(in the rows, 128 means zero)
Here are made-up elements, facts about them, and rows of numbers that follow some of those facts. Name the element behind each unnamed row.

There are 4 kinds of fact about the elements: Δ, Π, θ, Λ.
Δ: is of sort; Π: belongs to class; θ: is directly part of; Λ: refers to
Z10 (Δ kuflil)
Z106 (Δ gavan) (Π 420) (θ Z522) (Λ Z186)
Z108 (Δ kuflil) (Π 113) (θ Z262) (Λ Z375)
Z115 (Δ kuflil)
Z118 (Δ taboven) (Π 340) (θ Z179) (Λ Z378)
Z120 (Δ gavan) (Π 420) (θ Z540)
Z121 (Δ gavan) (Π 420) (θ Z497)
Z122 (Δ gavan) (Π 113) (θ Z532)
Z129 (Δ kuflil) (Π 113) (θ Z961)
Z131 (Δ kuflil) (Π 420) (θ Z266)
Z134 (Δ gavan) (θ Z632) (Λ Z550,Z797)
Z135 (Δ gofun) (Π 870) (θ Z714)
Z137 (Δ gavan) (Π 87) (θ Z549)
Z139 (Δ gofun) (Π 870) (θ Z115) (Λ Z259)
Z14 (Δ gofun) (θ Z10)
Z150 (Δ gofun) (Π 162) (θ Z846) (Λ Z607,Z854)
Z151 (Δ gavan)
Z152 (Δ kuflil) (Π 113) (θ Z179)
Z172 (Δ kuflil) (Π 870) (θ Z22)
Z174 (Δ gavan) (Π 458) (θ Z262) (Λ Z7,Z375)
Z179 (Δ gavan)
Z180 (Δ gavan)
Z181 (Δ gavan) (Π 48) (θ Z179)
Z186 (Δ gavan) (Π 888) (θ Z522)
Z199 (Δ gavan) (Π 162) (θ Z717)
Z204 (Δ taboven) (Π 48) (θ Z714)
Z205 (Δ gavan) (Π 228) (θ Z632)
Z209 (Δ gavan) (Π 48) (θ Z556)
Z217 (Δ gavan) (θ Z846)
Z218 (Δ taboven) (Π 870) (θ Z262)
Z22 (Δ gofun)
Z221 (Δ gavan) (Π 162) (θ Z471) (Λ Z630)
Z224 (Δ gofun) (Π 888) (θ Z714)
Z237 (Δ gofun) (Π 113) (θ Z10) (Λ Z14,Z46)
Z242 (Δ gavan) (Π 888) (θ Z22) (Λ Z348)
Z247 (Δ gavan) (Π 420) (θ Z471) (Λ Z767)
Z254 (Δ taboven) (Π 87) (θ Z927)
Z259 (Δ gavan) (Π 888) (θ Z115)
Z262 (Δ taboven)
Z266 (Δ gavan)
Z268 (Δ gofun) (Π 162) (θ Z497) (Λ Z982)
Z271 (Δ gavan)
Z278 (Δ kuflil) (Π 162) (θ Z632)
Z280 (Δ gavan) (θ Z179) (Λ Z317)
Z281 (Δ gofun) (Π 87) (θ Z453)
Z282 (Δ stotrer) (Π 113) (θ Z497)
Z283 (Δ taboven) (Π 340) (θ Z632) (Λ Z824)
Z288 (Δ gavan) (Π 458) (θ Z632) (Λ Z935,Z824)
Z311 (Δ gavan) (Π 888) (θ Z89)
Z312 (Δ gavan) (θ Z540)
Z317 (Δ gavan) (θ Z179) (Λ Z181)
Z323 (Δ gofun) (Π 113) (θ Z180)
Z326 (Δ kuflil) (Π 420) (θ Z180) (Λ Z323)
Z333 (Δ gavan) (Π 458) (θ Z717) (Λ Z831)
Z346 (Δ taboven)
Z348 (Δ kuflil) (Π 340) (θ Z22) (Λ Z426)
Z349 (Δ gavan) (Π 458) (θ Z846) (Λ Z48)
Z354 (Δ gofun) (θ Z266) (Λ Z131)
Z372 (Δ gavan) (Π 340) (θ Z471)
Z374 (Δ gavan) (Π 228) (θ Z151)
Z375 (Δ gavan) (Π 888) (θ Z262)
Z377 (Δ gavan) (Π 340) (θ Z714) (Λ Z224)
Z378 (Δ gavan) (Π 870) (θ Z179)
Z393 (Δ gavan) (Π 48) (θ Z151)
Z398 (Δ gavan) (θ Z663) (Λ Z542)
Z4 (Δ stotrer) (Π 420) (θ Z846)
Z401 (Δ gavan) (Π 870) (θ Z540)
Z402 (Δ gavan)
Z410 (Δ gavan) (Π 113) (θ Z453)
Z411 (Δ gavan) (Π 870) (θ Z271) (Λ Z53)
Z415 (Δ kuflil) (Π 48) (θ Z961) (Λ Z625,Z129)
Z419 (Δ gavan) (θ Z179)
Z426 (Δ gavan) (Π 87) (θ Z22)
Z44 (Δ gavan) (Π 228) (θ Z497) (Λ Z268,Z872)
Z445 (Δ gavan) (Π 420) (θ Z553) (Λ Z534)
Z448 (Δ taboven) (Π 113) (θ Z346) (Λ Z96)
Z453 (Δ gavan)
Z458 (Δ gofun) (Π 113) (θ Z632) (Λ Z134)
Z46 (Δ gavan) (Π 340) (θ Z10) (Λ Z749)
Z461 (Δ gavan) (Π 87) (θ Z846)
Z464 (Δ gavan) (θ Z632) (Λ Z458)
Z466 (Δ gavan) (Π 888) (θ Z553) (Λ Z859,Z445)
Z468 (Δ kuflil) (Π 228) (θ Z610) (Λ Z998)
Z471 (Δ gavan)
Z48 (Δ gavan) (Π 888) (θ Z846)
Z49 (Δ stotrer)
Z493 (Δ gavan) (θ Z632) (Λ Z278)
Z495 (Δ gavan) (Π 458) (θ Z346) (Λ Z680)
Z497 (Δ stotrer)
Z511 (Δ gavan) (Π 162) (θ Z180) (Λ Z326)
Z522 (Δ gavan)
Z53 (Δ taboven) (Π 888) (θ Z271)
Z532 (Δ gavan)
Z534 (Δ gofun) (θ Z553)
Z540 (Δ gavan)
Z542 (Δ taboven) (Π 162) (θ Z663) (Λ Z605,Z398)
Z548 (Δ gavan) (Π 888) (θ Z556)
Z549 (Δ gavan)
Z550 (Δ stotrer) (θ Z632)
Z551 (Δ taboven) (Π 420) (θ Z717) (Λ Z595)
Z553 (Δ gavan)
Z556 (Δ gavan)
Z558 (Δ stotrer) (Π 420) (θ Z179) (Λ Z877)
Z559 (Δ kuflil) (Π 113) (θ Z714) (Λ Z377)
Z565 (Δ taboven) (Π 48) (θ Z453)
Z595 (Δ kuflil) (Π 228) (θ Z717) (Λ Z333)
Z600 (Δ gavan) (Π 340) (θ Z262)
Z605 (Δ taboven) (Π 870) (θ Z663)
Z606 (Δ gavan) (Π 228) (θ Z540) (Λ Z842,Z401)
Z607 (Δ taboven) (θ Z846)
Z609 (Δ taboven) (Π 48) (θ Z266) (Λ Z893,Z131)
Z610 (Δ gavan)
Z620 (Δ kuflil)
Z625 (Δ gavan) (Π 87) (θ Z961) (Λ Z129)
Z628 (Δ taboven) (Π 340) (θ Z402)
Z629 (Δ gavan) (Π 113) (θ Z927)
Z630 (Δ taboven) (Π 48) (θ Z471)
Z632 (Δ gavan)
Z636 (Δ taboven) (Π 458) (θ Z497) (Λ Z44)
Z649 (Δ gavan) (θ Z632)
Z654 (Δ gavan) (Π 113) (θ Z22)
Z663 (Δ gavan)
Z664 (Δ kuflil) (Π 888) (θ Z453) (Λ Z281)
Z673 (Δ stotrer) (Π 458) (θ Z663)
Z680 (Δ gofun) (Π 228) (θ Z346)
Z683 (Δ kuflil) (θ Z266) (Λ Z893)
Z685 (Δ gofun) (θ Z346)
Z689 (Δ gavan) (θ Z471)
Z7 (Δ taboven) (Π 228) (θ Z262)
Z707 (Δ gavan) (θ Z663) (Λ Z542)
Z71 (Δ kuflil) (Π 458) (θ Z402)
Z714 (Δ gavan)
Z717 (Δ taboven)
Z720 (Δ gavan) (Π 162) (θ Z610)
Z721 (Δ gofun) (Π 870) (θ Z497) (Λ Z44,Z268,Z636,Z872)
Z73 (Δ gavan) (θ Z262)
Z731 (Δ taboven) (Π 870) (θ Z846) (Λ Z48,Z931)
Z739 (Δ gavan) (Π 48) (θ Z346)
Z746 (Δ gofun) (Π 162) (θ Z532) (Λ Z122)
Z747 (Δ taboven) (Π 870) (θ Z180)
Z749 (Δ kuflil) (Π 888) (θ Z10)
Z751 (Δ gavan) (Π 162) (θ Z714)
Z767 (Δ kuflil) (Π 888) (θ Z471) (Λ Z221)
Z776 (Δ gavan) (Π 458) (θ Z532)
Z777 (Δ gavan) (Π 340) (θ Z620)
Z781 (Δ gofun) (θ Z522) (Λ Z106)
Z787 (Δ taboven) (Π 870) (θ Z402) (Λ Z628)
Z789 (Δ taboven) (Π 87) (θ Z402)
Z793 (Δ taboven) (θ Z453) (Λ Z664)
Z797 (Δ gavan) (Π 888) (θ Z632)
Z801 (Δ gavan) (Π 228) (θ Z402) (Λ Z71)
Z824 (Δ gofun) (Π 870) (θ Z632) (Λ Z797,Z288)
Z831 (Δ gavan) (Π 870) (θ Z717) (Λ Z595,Z551)
Z837 (Δ gavan) (Π 228) (θ Z532)
Z842 (Δ kuflil) (Π 113) (θ Z540) (Λ Z312)
Z846 (Δ kuflil)
Z854 (Δ gavan) (Π 48) (θ Z846) (Λ Z349)
Z858 (Δ taboven) (θ Z471) (Λ Z247)
Z859 (Δ kuflil) (Π 113) (θ Z553) (Λ Z445,Z466)
Z872 (Δ taboven) (Π 340) (θ Z497) (Λ Z721,Z636)
Z873 (Δ gofun) (Π 458) (θ Z714) (Λ Z204)
Z877 (Δ taboven) (Π 162) (θ Z179)
Z884 (Δ taboven) (Π 87) (θ Z179)
Z89 (Δ gavan)
Z893 (Δ gavan) (Π 888) (θ Z266)
Z898 (Δ stotrer) (Π 458) (θ Z49)
Z90 (Δ gavan) (Π 113) (θ Z846)
Z905 (Δ taboven) (Π 888) (θ Z402)
Z927 (Δ taboven)
Z931 (Δ stotrer) (Π 228) (θ Z846)
Z935 (Δ taboven) (θ Z632)
Z937 (Δ gavan) (Π 340) (θ Z540)
Z952 (Δ kuflil) (Π 228) (θ Z179) (Λ Z280)
Z955 (Δ kuflil) (θ Z714) (Λ Z377)
Z959 (Δ gavan) (θ Z549)
Z96 (Δ stotrer) (Π 870) (θ Z346) (Λ Z680)
Z961 (Δ gavan)
Z968 (Δ gavan) (Π 420) (θ Z151) (Λ Z374)
Z97 (Δ stotrer) (Π 888) (θ Z179) (Λ Z558,Z181)
Z972 (Δ stotrer) (Π 113) (θ Z49) (Λ Z898)
Z982 (Δ gavan) (Π 888) (θ Z497) (Λ Z721)
Z998 (Δ taboven) (θ Z610)

Some elements and their rows:
[127 116 125 111 135 118 163 166 142 114  81 120 108 110 143  98 115 160
 126 158 137  50 146 166 121 151 143 140  83 114 115 126 110 147 110 140
 140 118 125 111 102] : Z707
[138 123  87 114 130 126 157 159 137 131 103  99 111 112 155 102 111 166
 117 157 137  30 149 154 140 129 132 150  80 115 119 108 128 126 108 121
 128 126 107 100 125] : Z511
[153 125  91 113 123 123 150 147 150 124 102  86 113 105 159  98 117 163
 120 155 142  21 151 153 133 132 143 154  79 101 121 108 123 132 104 116
 132 133 116 119 129] : Z426
[144 125 104 114 122 126 161 147 134 125 101 102 113 117 144 105 110 165
 117 151 136  31 142 162 136 126 147 156  74 114 114 127 116 124 118 122
 134 134 115 119 122] : Z121
[133 119  94 116 135 121 151 166 150 125  95  99 112 100 162  93 122 162
 124 161 142  33 153 152 128 145 130 144  81 104 124  94 126 145  98 130
 130 114 117 104 116] : Z831
[147 123 106 109 127 120 158 154 144 121  94 103 107 113 148 100 111 163
 120 156 138  34 153 161 132 137 147 147  82 110 120 124 120 132 109 122
 136 133 115 112 120] : Z777
[135 118  86 116 127 130 153 153 140 127 103  93 118 105 160  99 116 160
 120 154 137  28 143 152 133 130 132 151  78 112 117 102 127 130 109 122
 128 123 114 108 122] : Z466
[141 116 123 108 130 115 158 155 164  97  87  99 110 103 141 111 106 159
 130 149 120  51 142 171 111 153 145 126  88  99 118 125 121 144 112 142
 131 127 134 111 113] : Z649
[130 138 130 117 147  73 143 116 189  86 119 122 138 108 154  87 131 120
  52 157  91  64 139 165  99 122 121 131  90  96 158  72 143 148 163 126
 157  90 152 137 112] : Z458
[112 123 126  97 145 120 144 159 143  93  83 133 142 115 152  92 129 135
  93 146 127  46 158 155 127 144 143 145  71  91 125  72 109 151 122 138
 150  88 109 127 105] : Z108
[120 123 129  95 142 120 141 151 150  89  83 125 144 112 155  90 132 134
  94 144 126  41 159 154 124 143 148 147  72  84 125  73 108 153 120 133
 152  94 113 139 107] : Z842
[126 128 104  97 137 128 140 142 142 101  99 112 147 118 159  97 126 138
  87 141 125  28 157 148 140 123 142 155  69  91 124  69 118 132 125 119
 144 102  99 131 124] : Z664
[115 126 141  93 145 116 151 161 139  93  78 144 136 124 139  96 124 139
  92 146 127  53 161 163 129 145 153 144  71  94 124  90 102 149 126 141
 156  93 109 130 102] : Z955
[116 122 127  96 144 120 143 154 147  90  82 128 143 113 154  90 130 134
  94 145 125  44 158 153 125 143 146 144  73  88 125  74 110 152 121 135
 151  91 110 132 107] : Z859
[154 141 111 102 141 108 144 132 166 118 119 122 142 132 159  84 127 142
  76 153 144  24 178 153 143 136 150 147  80  85 155  65 123 141 124 112
 152 112 109 133 149] : Z204
[119 136 145 106 146 110 153 129 161  94  86 138 156 137 140  73 118 115
  83 150 140  51 159 165 116 144 163 137  89 101 148 111 111 151 141 119
 155 106 118 135 108] : Z262
[146 138 108 101 145 109 147 138 161 118 117 127 142 134 158  85 123 142
  75 154 139  30 179 153 145 135 144 143  85  93 155  66 126 138 127 112
 150 109 104 122 147] : Z565
[136 131 112 100 134  88 147 126 182  99 124 127 121 121 132  91 113 136
  58 148  91  59 156 168 129 122 139 132  93 103 151  87 133 133 160 129
 146 102 119 126 101] : Z283

Which element is each row?
No name comes twice in this set of rows, the named rows included.
[133 115 122 108 134 116 162 162 157  98  87 106 109 105 139 112 105 159
 130 151 120  55 142 172 115 154 140 123  89 106 118 124 123 142 113 146
 128 121 129 101 110] => Z493
[112 137 142 116 164 100 157 137 145 101 103 148 160 132 164  88 131 123
  69 161 129  56 145 161 114 135 125 137  84 109 150  73 128 150 146 124
 163  85 135 121 141] => Z237
[142 119 129 110 128 115 156 152 155 107  82 105 111 105 146  95 121 156
 127 154 138  40 146 164 113 150 155 145  80 100 117 128 105 151 107 133
 143 128 134 132 107] => Z312
[129 139 148 116 156  98 150 119 161  93 104 132 163 126 167  85 137 119
  70 156 131  46 146 160 106 134 137 142  81  93 151  74 123 154 143 116
 168  96 145 146 145] => Z323
[142 131 121  92 130 126 143 129 143  93  97 113 144 128 147 103 119 139
  85 136 124  27 156 158 138 120 164 159  68  89 120  97 108 125 133 114
 153 120 102 150 127] => Z131
[125 129 112 105 141 124 149 126 150 110 119 125 158 130 159  87 126 131
  77 144 131  33 152 154 136 125 140 148  78 102 142  69 118 138 141 117
 149 101 114 134 135] => Z905
[119 127 116 105 151 115 149 143 155 110 109 137 150 127 159  81 130 133
  81 152 135  42 162 154 132 141 135 138  83  99 148  61 120 151 131 127
 149  90 115 121 128] => Z787
[139 134 140  99 135  77 136 121 189  71 102 120 127 106 139  92 128 123
  59 146  85  61 150 168 104 126 146 136  83  81 144  86 127 148 157 129
 161  98 138 153  94] => Z550
[112 131 137 102 156 109 146 146 145  90  90 140 156 123 159  90 132 125
  76 151 123  51 154 156 120 136 135 141  77  95 137  68 120 150 135 129
 159  84 119 128 122] => Z972
[148 132 104  92 131 122 137 133 164  86 106  96 145 116 152 112 111 142
  90 133 112  29 160 157 135 127 149 140  77  76 130  74 129 125 126 119
 138 118 103 130 140] => Z278
[148 123 104 110 121 127 158 140 140 119 100  95 114 116 147 104 109 162
 118 150 136  28 143 161 133 127 152 155  77 112 113 130 115 124 117 116
 136 139 116 124 124] => Z445
[150 127 109 112 126 119 158 153 144 123  96 103 108 113 146 101 115 166
 119 156 143  31 153 163 132 138 150 151  77 105 119 121 115 134 109 124
 138 134 118 118 122] => Z377
[135 128 105  96 132 128 136 135 149  97 100 104 149 115 162  95 127 136
  88 139 127  22 158 148 136 123 148 157  69  83 125  70 117 134 124 115
 146 108 103 142 127] => Z749

Now the same elements, written a new way:
Known rows:
[141 128 160 140  98 144 160  97 156 103 143 108  93 130  77 104 112 156
 165 127 110  87 100  98 145 137 125] : Z649
[162 118 184 123 103 127 140 119 186  93 135 132  75 119  92 130 107 154
 137  93 106 115 119  93 122 114 118] : Z493
[126 127 122 165 116 142 125 169 116 124 117 123 101 153  69 103 160 158
  91 166 154  80 163 126 131 173  89] : Z181
[147 109 115 134 136 137 160 108 133 119 128 135 119 157  98 106 100 170
 166 153 110 123 112 116 140 125 126] : Z540
[161 115 151 106 130 108 133 130 180 123 120 145 102 133 117 133 110 155
 124 109 102 127 129 122 122 116 103] : Z242
[127 123 116 153 117 104 116 103 138 105 118 101 103 116 110 136 116 153
 148 173 145 122 110 119 172 146 148] : Z401
[140 124 126 125 125 125 155 107 152 132 129 119 121 147 100 108 115 157
 152 143 108  99 107 127 143 139 108] : Z893
[143 133 171 107 156 136 121 155 171 145 135 157 126 154  99  89 130 168
  91  77 101 107 157 147 104 130  75] : Z495
[113 125 122 165 125 102  90 116 122 103 120 100 105 114 104 134 125 153
 133 173 166 125 125 121 176 160 152] : Z600
[129 150 156 153 158 115  66 150 170 105 121 129  99  97 119 103 125 176
  81 116 145 141 160 156 135 126 134] : Z106
[117  95 110 150 101 118 132 119 170 100 104 140 139 166  93 125  96 172
 156 129 109  73  74 141 167 126 100] : Z685
[131 128 162 181 149 137  47 182 121  87 119 183 149 129 123 148 120 120
  95  97 112  87 140  95 111 150  74] : Z415
[112 141 122 214 137 135  59 142 108  76 115 138 147 107 131 137 110 120
 136 159 122  80 100 103 151 156 117] : Z129
[142 119 144 182 136 119  60 160 135  73 109 169 132 109 141 172 103 116
 121 122 105 103 113  87 123 134  97] : Z468
[168 156 132 153 156 170 145 124  85 104 147 155 133 123 164 123 109 122
 191 173  67 106 112  88 108 140 117] : Z49
[195 164 146 140 131 150 137 174 139 102 122 157  87  94 180 151 135 109
 126 158  57  94 136  98  73 130  77] : Z97
[213 199 157 104 181 166  56 125 104 145 125 145  58  38 180 129 150  43
 104 158 161 156 120 106  87 128 187] : Z542
[170 186 143 141 162 128 122  96  78 131 157  87  97  63 174 140 137  88
 167 207 108 140 141  75 123 178 153] : Z218

Name these rows:
No name comes twice in this set of rows, the named rows included.
[209 182 193 157 184 127 109 127  74 112 192  98 144  14 209 130 157 171
  42 131  99 148 189 109  95 164 149] => Z551
[164 182 153 136 165 139 123 109  61 141 164  99 110  85 156 134 150  86
 155 192 112 129 156  68 113 192 132] => Z7
[125 133 110 205 127 127  79 123 122  73 109 130 140  99 145 153  96 116
 157 171 107  86  78  97 155 145 124] => Z172
[177 181 195 120 184 143  91 155  77 143 166 140 105  91 149 134 161  91
 105 136 114 143 205  70  76 183 103] => Z609
[123 141 146 128 150 156 144 132 142 153 143 135 145 165  83  64 135 173
 119 112 107  79 140 152 124 156  83] => Z776
[174 106 179 120 144 125 150 143 143 128 161 144 165 129 119 107 138 218
  44  60  93 100 156 145 110 135  83] => Z333
[191 114 135  73 126 143 107 126 176 143  95 176  78 132 110 129 123  97
 110 100 154 118  73 132 113  91 140] => Z398
[194 181 150 156 151 127 100 159  97 107 133 107  49  41 175 164 158  95
 103 207 124 154 187  71  85 165 134] => Z118
[163 104 142 119 116  88 119 127 172 102 113 140  87 119 117 163 108 143
 134 132 130 144 124 101 139 116 122] => Z625
[102 158 131 171 152 131  87 125 140 119 131 102 120 112 105  79 130 177
 108 148 147 112 138 164 159 152 142] => Z120
[ 87  97 134 172 123 108  47 141 188  83  75 138  89 115 122 179  81 194
 106 105 125 131 105 166 149 144 143] => Z268
[172 187 142 145 162 132 125  98  77 129 157  90  96  62 172 140 136  92
 167 210 110 142 142  71 122 178 154] => Z747
[158 191 148 157 167 130 100 109  61 123 158  87  98  61 164 138 148  90
 151 209 131 143 158  73 127 190 157] => Z628
[160 109  95 152 115 150 184 138 141 113 108 129  90 151  96 106 117 174
 142 187 107 107 123 119 121 122 110] => Z179
[162 199 152 186 159 155  70 194 127  87 123 141  86  59 185 123 146 129
  82 166  97 105 168 134  87 140 109] => Z558

The same elements again, as new rows of numbers:
Known rows:
[130 132 120 137 130 106 114 127 100 143 178 124 116 139 111 125 124 115
 100 135 121 126  96 150 134 119 126 117 138 126 126 132] : Z22
[163 115 142 130 140 144 136 125  85 113  41 144 148 119 123 139 143 159
 132 123 127 159 140 111 147 137 150  91 173 161 169 105] : Z129
[107 133 145 128 131 118 119 131 133 120 129 116 138 130 138 131 114 100
 144 132 144 121 149 139  99 115 109 139 150 123 118 138] : Z139
[134 124 168 130 130 141  97 121 129 125 128 129 117 114 149 123 130 115
 153 128 136 135 138 128 195 139 133 123 150 121 150 135] : Z410
[100 126 135 141 128 113 130 138 122 116 166 120 119 132 121 139 125 114
 136 134 130 116 145 134  97 123 118 140 157 118  98 128] : Z224
[110 127 118 138 119 135 133 133 141 127 149 131 108 128 129 129 136 141
 139 129 110 120 130 118 127 133 129 143 107 117 120 128] : Z372
[115 129 146 155 122  86 137 136 103 132 149 124 143 123 140 120 112 125
 112 134 142 128 109 145  94 116 133 128 184 137 105 140] : Z630
[131 129 135 152 120 130 124 126 135 142 146 124 111 126 155 118 132 137
 125 127 119 127 104 122 159 135 146 138 126 122 134 129] : Z73
[142 123  91 119 137 151 172 132 114 113  35 138 148 135 106 149 145 166
 124 122 113 142 150 101  60 125 135 112 117 158 144  98] : Z664
[127 128 176 112 139 117 109 118 125 131 128 126 161 131 146 126 106  75
 135 132 163 132 141 139 147 121 109 142 163 122 132 120] : Z458
[101 127 154 143 126 112 115 137 115 117 153 123 126 124 133 133 120 110
 146 135 136 123 147 139 116 122 117 133 170 121 114 139] : Z135
[117 129 144 154 122  85 135 137 102 131 150 124 144 124 138 120 111 126
 110 134 142 128 109 145  96 117 132 128 183 136 105 140] : Z565
[133 132 135 127 130 143 122 121 150 134 121 117 122 129 153 124 129 117
 135 125 130 125 126 122 143 130 133 139 109 122 138 127] : Z968
[106 125 151 132 129  99 129 139 105 110 150 128 141 120 118 134 116 113
 133 134 146 126 145 145  91 120 116 123 185 132  99 138] : Z218
[141 115  99 129 132 144 167 137  97 109  58 148 137 131  95 149 150 179
 125 124 105 144 147 101  85 133 139 108 136 156 140  99] : Z749
[111 127 159 143 128 108 109 132 116 120 148 122 129 124 138 128 118 107
 144 135 139 126 141 140 132 121 120 131 176 123 120 139] : Z680
[116 121 157 117 118 133 111 126 130 133 135 155 135 121 130 122 123 124
 149 130 129 133 140 120 173 136 113 142 123 112 145 124] : Z205
[115 124 119 126 124 141 129 132 142 120 151 130 106 131 118 136 139 133
 140 128 114 119 142 117 135 137 126 141 108 115 116 122] : Z720

Rows to name:
No name comes twice in this set of rows, the named rows included.
[110 128 124 111 130  99 158 132 128 128 147 132 165 141 113 134 109 104
 107 132 146 120 133 135  52 112 104 153 136 127  88 111] => Z283
[129 124 141 135 116 125 126 124 133 150 149 144 131 132 139 118 125 132
 118 128 123 130 104 117 171 137 132 151 112 115 136 117] => Z649
[131 122 108 141 135  94 142 137 118 104 152 126 135 139  76 141 119 119
 121 132 143 116 137 138  76 125 118 126 181 117  73 136] => Z877
[120 125 127  93 131 147 136 122 161 125 132 140 137 136 119 135 128 108
 146 126 128 123 156 113 119 128 105 156  82 111 124 103] => Z288
[142 113 103 122 136 148 164 136  97 104  61 145 136 131  93 154 152 172
 126 124 109 143 153 102  91 136 140 105 140 154 138  95] => Z71
[125 123 147 135 126  85 142 132 102 141 166 137 158 135 124 125 108 114
  93 133 147 129 104 139 112 124 126 143 173 131  97 115] => Z935
[144 130 120 167 115 119 118 124 139 135 121 135 117 126 125 110 124 147
 144 127 121 129 107 121 153 130 135 131 132 108 140 155] => Z181
[110 131 124 128 135 121 136 133 139 119 149 108 129 142 125 141 122 100
 126 131 137 112 144 133  83 119 115 147 134 121  97 123] => Z746
[182 114 125 146 141 138 133 123  89 107  26 148 147 125  94 137 140 165
 138 122 130 157 136 110 148 140 148  83 186 148 165 121] => Z152
[100 129 118 130 138 123 140 147 142 139 115 123 144 134 121 159 109  98
 126 131 164 114 143 153  45 129 113 119 144 134  90 126] => Z636
[133 125 119 105 119 130 117 119 113 158 166 161 127 137  98 118 128 129
 102 130 111 133  96 129 178 132 115 134  80 114 152 112] => Z632
[135 131 133 125 124 133 135 117 152 151 129 135 141 135 152 115 121 118
 121 126 129 129 109 117 142 127 126 157  93 118 141 113] => Z134
[105 126 140 124 129  97 129 138 104 115 146 127 145 118 117 133 116 111
 132 134 140 125 150 145  89 121 113 128 201 131  96 133] => Z605
[132 127 148 168 128  99 130 130 123 137 168 114 121 136 151 124 120 116
 117 134 136 125 103 137 129 122 140 138 154 125 110 133] => Z534
[162 123 109 126 141 148 162 125 107 122  32 130 151 133 126 140 142 160
 113 120 122 149 130 105  94 127 148 107 135 163 157  99] => Z326

